Below is a small trained network, with its code and all its weights. Each question gives an input and a target symbol and asks what happens when units are switched off, that is, made to give their printed mean instead of their output.

import numpy as np


def w(rows, s, z=0):
    codes = np.array(rows[::2]) - 128.0
    scale = np.full(codes.shape[1], s)
    scale[-1] = z or s
    return codes * scale


def f(y):
    return np.maximum(y, 0)


def softmax(a):
    e = np.exp(a - a.max(-1, keepdims=True))
    return e / e.sum(-1, keepdims=True)


def log_softmax(a):
    a = a - a.max(-1, keepdims=True)
    return a - np.log(np.exp(a).sum(-1, keepdims=True))


def net(x, mask):
    ids = ['ΞΠΨΩαβεηστ'.index(c) for c in x.split()]
    T = len(ids)
    res = E[ids] + P[:T]
    u = 0
    for l in range(2):
        q, k, v = (res @ M[l].T for M in (Q, K, V))
        z = softmax(np.where(np.tri(T) > 0, q @ k.T / 2**0.5, -1e9)) @ v
        res = res + np.where(mask[u], z, O[l][:, -1]) @ O[l][:, :-1]
        u += 1
        y = f(res @ A[l][:, :-1].T + A[l][:, -1])
        res = res + np.where(mask[u : u + 16], y, B[l][:, -1]) @ B[l][:, :-1]
        u += 16
    return log_softmax(res[-1] @ U[:, :-1].T + U[:, -1])


Q, K, V, O, A, B = {}, {}, {}, {}, {}, {}
E = w([
[140,80,95,124,132,127,93,129,185,75,185],'Ξ',
[137,127,116,51,88,131,86,130,113,99,149],'Π',
[93,96,90,73,143,129,165,98,110,85,194],'Ψ',
[130,161,122,189,112,3,117,108,96,117,157],'Ω',
[117,115,109,91,129,120,107,147,174,67,116],'α',
[121,101,150,122,158,131,199,150,111,59,131],'β',
[97,63,82,118,132,151,130,91,90,149,86],'ε',
[80,79,143,102,51,117,103,119,128,69,66],'η',
[106,95,197,116,132,86,130,117,110,124,55],'σ',
[162,136,122,105,103,114,169,187,94,152,66],'τ',
],0.027)
P = w([
[51,123,193,34,165,148,119,133,228,155,222],'0',
[120,79,168,77,170,200,90,175,130,142,196],'1',
[150,75,158,88,167,192,84,169,102,145,179],'2',
[132,84,136,95,146,166,95,155,92,123,155],'3',
[146,82,111,112,155,146,100,157,84,126,136],'4',
[145,86,95,122,151,118,102,149,82,112,121],'5',
[144,97,84,131,147,91,107,141,76,103,111],'6',
[163,103,74,143,149,63,108,142,76,93,101],'7',
[163,102,50,153,144,41,115,130,62,94,87],'8',
[167,109,33,161,147,24,116,131,61,87,76],'9',
[191,124,10,170,137,2,114,121,62,71,71],'10',
],0.0099)
Q[0] = w([
[104,9,75,43,152,123,85,169,71,4,110],'0.h1',
[139,219,61,136,77,168,150,117,189,151,133],'0.h1',
],0.012)
K[0] = w([
[157,169,79,212,133,1,125,107,40,87,127],'0.h1',
[86,76,148,84,140,210,166,104,150,77,172],'0.h1',
],0.0087)
V[0] = w([
[150,99,172,86,140,89,242,194,61,197,48],'0.h1',
[88,80,254,186,135,102,105,95,126,120,105],'0.h1',
],0.0057)
O[0] = w([
[170,77,166,114,110,106,191,106,171,191,195,221],'0.h1',
[245,192,130,134,179,143,83,81,108,64,69,254],'0.h1',
],0.011,0.0075)
A[0] = w([
[141,103,71,254,166,179,122,181,162,134,166,91],'0.n1',
[37,132,139,200,138,123,100,209,252,156,84,103],'0.n2',
[115,105,141,141,110,139,134,203,79,92,46,99],'0.n3',
[169,156,138,158,155,139,211,177,151,148,198,2],'0.n4',
[137,109,111,74,121,143,126,138,229,100,101,137],'0.n5',
[71,131,64,200,124,185,112,105,157,148,114,57],'0.n6',
[57,158,189,156,172,136,107,135,153,190,40,82],'0.n7',
[149,167,121,130,217,136,142,39,121,120,166,100],'0.n8',
[195,108,126,101,49,119,105,87,126,141,202,113],'0.n9',
[58,98,46,113,79,136,92,203,132,93,135,104],'0.n10',
[136,138,166,135,144,99,151,159,125,165,68,81],'0.n11',
[57,102,153,194,160,115,134,115,107,165,213,226],'0.n12',
[165,132,155,114,134,135,159,79,234,122,131,77],'0.n13',
[92,119,96,151,162,155,104,83,101,223,107,119],'0.n14',
[124,146,101,162,190,168,156,153,95,105,110,106],'0.n15',
[109,117,197,107,96,122,152,128,147,77,89,97],'0.n16',
],0.0087,0.0038)
B[0] = w([
[131,142,167,50,65,121,97,96,160,141,125,139],'0.n1',
[174,128,215,130,105,87,130,134,1,96,156,144],'0.n2',
[119,195,85,86,118,125,221,128,125,159,130,217],'0.n3',
[95,126,65,81,172,81,87,93,88,139,126,157],'0.n4',
[144,73,125,134,204,131,129,131,86,165,91,218],'0.n5',
[86,213,206,153,125,138,130,152,142,169,84,133],'0.n6',
[167,143,142,101,155,143,160,84,145,132,156,168],'0.n7',
[90,122,109,161,100,135,83,153,119,99,132,252],'0.n8',
[155,126,195,159,165,125,144,144,154,128,94,254],'0.n9',
[68,166,112,58,131,93,103,168,161,162,137,217],'0.n10',
[119,129,133,114,133,151,115,91,119,137,172,226],'0.n11',
[161,189,124,116,154,96,122,203,104,123,100,160],'0.n12',
[145,132,112,148,113,151,129,159,71,165,164,241],'0.n13',
[116,80,189,138,115,138,95,121,58,160,81,139],'0.n14',
[91,113,117,157,117,153,166,118,180,109,130,156],'0.n15',
[134,138,77,81,118,143,125,101,98,133,119,242],'0.n16',
],0.01,0.0068)
Q[1] = w([
[162,164,183,254,25,227,177,89,190,152,99],'1.h1',
[185,119,172,216,192,167,118,152,23,135,153],'1.h1',
],0.0071)
K[1] = w([
[126,126,160,11,231,254,57,143,181,150,214],'1.h1',
[116,187,229,103,135,202,213,9,117,170,107],'1.h1',
],0.0057)
V[1] = w([
[156,146,86,110,161,125,254,123,110,41,153],'1.h1',
[136,84,114,87,116,108,160,104,88,121,5],'1.h1',
],0.0066)
O[1] = w([
[70,30,211,42,184,212,107,146,94,101,198,134],'1.h1',
[200,245,88,188,161,231,119,102,149,153,154,254],'1.h1',
],0.011,0.0074)
A[1] = w([
[44,115,140,192,187,88,16,126,164,59,139,49],'1.n1',
[180,45,164,105,36,77,81,93,171,128,78,83],'1.n2',
[95,148,183,166,137,39,116,104,112,91,107,69],'1.n3',
[66,108,149,94,178,38,195,107,179,171,144,133],'1.n4',
[118,81,160,127,184,125,108,95,108,112,183,116],'1.n5',
[126,74,185,168,158,93,174,127,141,207,190,125],'1.n6',
[74,111,53,109,25,109,142,59,162,92,73,92],'1.n7',
[80,137,117,111,132,202,152,89,123,139,116,50],'1.n8',
[125,114,86,62,134,169,128,104,162,152,121,3],'1.n9',
[133,166,157,113,115,213,124,70,105,67,131,123],'1.n10',
[36,1,69,217,118,110,168,88,122,161,107,237],'1.n11',
[35,174,143,88,85,78,127,83,108,198,144,60],'1.n12',
[182,146,147,174,103,143,82,91,65,165,117,35],'1.n13',
[104,23,98,72,140,179,200,140,88,128,215,95],'1.n14',
[99,46,106,206,86,132,116,102,60,101,202,166],'1.n15',
[41,46,126,110,107,116,136,121,217,163,35,4],'1.n16',
],0.0082,0.0031)
B[1] = w([
[170,101,206,159,151,96,233,166,122,181,118,158],'1.n1',
[143,129,39,94,193,221,180,143,37,179,240,138],'1.n2',
[76,195,166,146,125,164,108,171,125,112,121,150],'1.n3',
[162,101,113,191,124,171,99,109,71,56,60,171],'1.n4',
[217,178,109,111,102,136,177,109,169,181,82,169],'1.n5',
[68,43,113,133,118,102,139,184,106,126,198,146],'1.n6',
[102,102,197,196,160,70,62,54,189,232,218,157],'1.n7',
[92,96,143,204,76,119,117,144,74,174,202,150],'1.n8',
[117,150,125,188,190,81,106,147,133,180,118,159],'1.n9',
[84,40,95,217,124,123,103,99,145,113,119,222],'1.n10',
[142,230,178,122,163,250,159,36,165,114,146,133],'1.n11',
[250,79,79,109,72,160,124,143,154,28,230,165],'1.n12',
[54,92,131,54,93,60,152,143,132,62,131,250],'1.n13',
[99,178,215,138,93,127,116,102,191,131,101,178],'1.n14',
[138,143,152,2,158,67,75,98,134,150,14,143],'1.n15',
[136,62,76,235,62,124,161,140,158,176,63,141],'1.n16',
],0.0069,0.014)
U = w([
[158,122,135,107,150,117,247,136,77,185,220,92],'Ξ',
[60,152,105,7,164,106,83,141,69,67,195,125],'Π',
[101,180,206,79,164,128,129,82,168,134,151,120],'Ψ',
[145,203,191,187,115,105,97,143,56,83,171,3],'Ω',
[84,114,131,100,179,78,117,140,114,106,71,34],'α',
[80,114,133,124,82,170,194,140,136,15,180,187],'β',
[100,185,138,178,144,182,86,100,68,170,201,138],'ε',
[128,136,123,123,72,109,92,104,129,129,206,76],'η',
[222,126,144,120,171,142,103,12,66,50,133,228],'σ',
[162,255,112,110,72,178,201,117,121,178,104,182],'τ',
],0.0056,0.0041)

Each question gives the input, a string of symbols that net reads in full, and the target symbol t.
The units are the heads (2 rows each of Q, K, V and O) and the neurons (one row each of A and B). Each row of codes is followed by its name. A weight is (code - 128) times the scale printed after its matrix; where a second scale follows, it is the last column's (O, A, B and U).
mask holds one flag per unit, layer by layer, with each layer's heads first. A switched-off unit (its flag False) gives its mean, the last column of its rows in O or B, instead of its output. The means were averaged over made-up inputs and are rounded, as every weight is.
A unit's drop is (log p(t) with every unit on - log p(t) with that unit switched off) / (log p(t) with every unit on - log p(t) with every unit switched off).
The circuit of an input: a set's keep is (log p(t) with only the set's units on - log p(t) with every unit switched off) / (log p(t) with every unit on - log p(t) with every unit switched off). Starting from the 12 units with the biggest drops (on a tie, the unit counted first), units are removed one at a time, each time the one whose removal leaves the highest keep (on an exact tie, the one counted first), for as long as the keep stays at least 0.8.
units of the circuit, in order: the units of the circuit, biggest drop first
k most important neurons: the k neurons with the biggest drops, biggest first
top k neurons in layer l: the k neurons of layer l with the biggest drops, biggest first
drop of u: that unit's drop, to one decimal
input σ τ Π Ψ, target Ξ: units of the circuit, in order => (0.h1)
input σ Ω Ξ σ β Π σ σ ε, target ε: 2 most important neurons => (1.n8 0.n14)
input Ξ σ Π Π Π, target η: 3 most important neurons => (0.n10 0.n11 1.n12)
input Ξ β Π ε η Ξ α Ω Π Ξ, target Ξ: top 4 neurons in layer 0 => (0.n3 0.n16 0.n1 0.n5)
input α Ξ Π, target Π: 3 most important neurons => (0.n1 0.n2 0.n10)
input τ σ β, target Ξ: 2 most important neurons => (1.n6 0.n12)
input ε Ξ Ξ η Ξ α, target ε: top 2 neurons in layer 1 => (1.n13 1.n8)
input α η α β, target ε: top 2 neurons in layer 0 => (0.n3 0.n4)
input τ Π σ, target Ξ: units of the circuit, in order => (0.h1 1.n6)
input Ω Ψ Ψ α, target α: units of the circuit, in order => (1.h1 0.n5 1.n16)
input σ σ α σ Ω ε, target ε: units of the circuit, in order => (0.h1 1.n8 0.n6 0.n14)
input σ Ψ Π Π, target β: 3 most important neurons => (0.n8 0.n10 1.n12)
input Ξ Π σ Ψ α α Ψ, target Π: units of the circuit, in order => (0.h1 0.n10)
input Π σ σ σ Ψ α σ τ, target Ξ: units of the circuit, in order => (0.h1)
input Π α Π, target Π: 2 most important neurons => (0.n10 0.n5)
input σ Π Π β Π τ σ σ Ψ Π Ψ, target β: 2 most important neurons => (0.n10 0.n11)
input Π σ σ ε α Ψ, target τ: 3 most important neurons => (0.n8 0.n14 0.n12)
input σ β Π Π, target Ψ: 2 most important neurons => (1.n14 0.n8)
input Ψ Π Π, target β: 2 most important neurons => (0.n12 1.n12)
input σ β Π α, target Ψ: 3 most important neurons => (0.n8 1.n14 0.n10)
input ε σ Ξ ε Π α, target τ: 3 most important neurons => (0.n5 0.n14 0.n10)
input σ Π Ξ Π, target η: top 4 neurons in layer 1 => (1.n12 1.n7 1.n16 1.n13)
input Ψ Π Π Ξ, target η: top 3 neurons in layer 1 => (1.n12 1.n7 1.n16)
input σ Ξ Ω Π σ σ Π Π Ξ α, target α: most important neuron => (0.n10)
input τ Ω η, target η: 2 most important neurons => (1.n7 0.n3)
input α σ τ β, target Ξ: 2 most important neurons => (0.n12 1.n6)
input Ψ β Π α, target Ψ: top 3 neurons in layer 0 => (0.n5 0.n10 0.n8)
input Π Ξ Ξ σ β α ε, target τ: drop of 0.h1 => 1.4
input σ Π σ Ω, target Ω: drop of 0.n3 => 0.1
input Π Ψ Ξ Π Ψ, target β: drop of 1.n12 => 0.6
